Here is a tiny trained network, its code and every weight. The questions are about switching its units off for an input and a class, where a switched-off unit gives its printed mean instead of its output.

import numpy as np


def w(rows, s, z=0):
    codes = np.array(rows[::2]) - 128.0
    scale = np.full(codes.shape[1], s)
    scale[-1] = z or s
    return codes * scale


def norm(h):
    return h / np.sqrt((h * h).mean(-1, keepdims=True) + 1e-5)


def f(y):
    return y / 2 * (1 + np.tanh(0.7978845608 * (y + 0.044715 * y**3)))


def log_softmax(a):
    a = a - a.max(-1, keepdims=True)
    return a - np.log(np.exp(a).sum(-1, keepdims=True))


def net(x, mask):
    res = np.array(x, float).reshape(1, 4) / 4 @ E
    u = 0
    for l in range(3):
        y = f(norm(res) @ A[l][:, :-1].T + A[l][:, -1])
        res = res + np.where(mask[u : u + 4], y, B[l][:, -1]) @ B[l][:, :-1]
        u += 4
    return log_softmax(norm(res)[-1] @ U[:, :-1].T + U[:, -1])


A, B = {}, {}
E = w([
[127,99,155,1,161],'x0',
[43,25,128,169,58],'x1',
[114,65,254,91,134],'x2',
[16,156,87,62,82],'x3',
],0.0072)
A[0] = w([
[126,113,64,179,82,45],'0.n0',
[54,94,94,145,108,23],'0.n1',
[210,62,170,190,56,131],'0.n2',
[36,106,230,143,1,2],'0.n3',
],0.0099,0.0039)
B[0] = w([
[142,118,88,199,142,164],'0.n0',
[154,120,87,48,115,169],'0.n1',
[143,108,176,147,254,254],'0.n2',
[4,154,124,205,112,253],'0.n3',
],0.012,0.0045)
A[1] = w([
[55,107,154,167,82,6],'1.n0',
[117,98,187,56,99,147],'1.n1',
[160,247,139,149,172,1],'1.n2',
[81,123,85,165,89,51],'1.n3',
],0.012,0.0027)
B[1] = w([
[6,181,174,116,142,242],'1.n0',
[121,138,47,72,175,216],'1.n1',
[166,125,185,99,59,254],'1.n2',
[130,165,115,163,113,223],'1.n3',
],0.015,0.0035)
A[2] = w([
[190,253,124,163,90,111],'2.n0',
[98,176,82,169,84,136],'2.n1',
[43,65,182,133,62,157],'2.n2',
[137,155,91,148,113,2],'2.n3',
],0.014,0.0042)
B[2] = w([
[109,62,143,107,9,244],'2.n0',
[192,141,82,184,169,231],'2.n1',
[45,222,87,179,172,253],'2.n2',
[175,115,95,189,46,119],'2.n3',
],0.014,0.005)
U = w([
[124,160,72,8,172,68],'0',
[53,211,100,183,164,148],'1',
[193,103,181,80,28,105],'2',
[172,103,161,133,143,152],'3',
[160,90,160,195,184,3],'4',
[174,120,64,184,64,115],'5',
],0.015,0.0068)

Each question gives the input, the list of numbers given to net, and the class t.
The units are the neurons (one row each of A and B). Each row of codes is followed by its name. A weight is (code - 128) times the scale printed after its matrix; where a second scale follows, it is the last column's (A, B and U).
mask holds one flag per neuron, layer by layer. A switched-off neuron (its flag False) gives its mean, the last column of its row in B, instead of its output. The means were averaged over made-up inputs and are rounded, as every weight is.
A unit's drop is (log p(t) with every unit on - log p(t) with that unit switched off) / (log p(t) with every unit on - log p(t) with every unit switched off).
The circuit of an input: a set's keep is (log p(t) with only the set's units on - log p(t) with every unit switched off) / (log p(t) with every unit on - log p(t) with every unit switched off). Starting from all 12 units, units are removed one at a time, each time the one whose removal leaves the highest keep (on an exact tie, the one counted first), for as long as the keep stays at least 0.8.
units of the circuit, in order: the units of the circuit, biggest drop first
most important unit: the unit with the biggest drop
k most important neurons: the k neurons with the biggest drops, biggest first
k most important neurons of layer l: the k neurons of layer l with the biggest drops, biggest first
drop of u: that unit's drop, to one decimal
input [-1,5,-5,-2], class 5: units of the circuit, in order : 2.n2, 0.n3
input [-8,-4,-6,-5], class 2: units of the circuit, in order : 2.n0, 1.n2
input [-4,8,-7,1], class 5: units of the circuit, in order : 0.n0, 0.n1, 0.n3, 2.n3
input [-5,6,-4,-8], class 4: units of the circuit, in order : 0.n2, 2.n2
input [7,7,-5,-1], class 0: units of the circuit, in order : 0.n1, 0.n3
input [5,1,-5,3], class 0: units of the circuit, in order : 0.n3, 2.n2
input [-5,5,-6,-6], class 4: units of the circuit, in order : 0.n2, 2.n2
input [4,-1,0,-5], class 3: units of the circuit, in order : 2.n2
input [6,8,-8,1], class 5: units of the circuit, in order : 0.n1, 0.n3, 1.n0, 0.n0
input [5,-3,5,-1], class 0: 2 most important neurons : 1.n1, 0.n2
input [7,-1,-7,8], class 0: units of the circuit, in order : 0.n3, 2.n2
input [5,1,-6,-1], class 5: 2 most important neurons : 0.n2, 1.n2
input [1,5,-6,3], class 5: 2 most important neurons : 0.n1, 0.n3
input [4,4,-5,-4], class 4: most important unit : 2.n2
input [7,6,-8,-2], class 5: 2 most important neurons : 0.n2, 0.n0
input [-5,-5,5,-1], class 3: 2 most important neurons : 0.n2, 1.n3
input [-5,-1,-1,-3], class 2: 2 most important neurons : 1.n2, 2.n2
input [-3,-2,3,-3], class 3: 2 most important neurons of layer 0 : 0.n2, 0.n3
input [-1,-7,5,6], class 0: 3 most important neurons of layer 0 : 0.n0, 0.n3, 0.n2
input [-7,3,-2,-5], class 4: most important neuron : 0.n2
input [1,6,-5,-8], class 4: drop of 0.n1 : 0.0
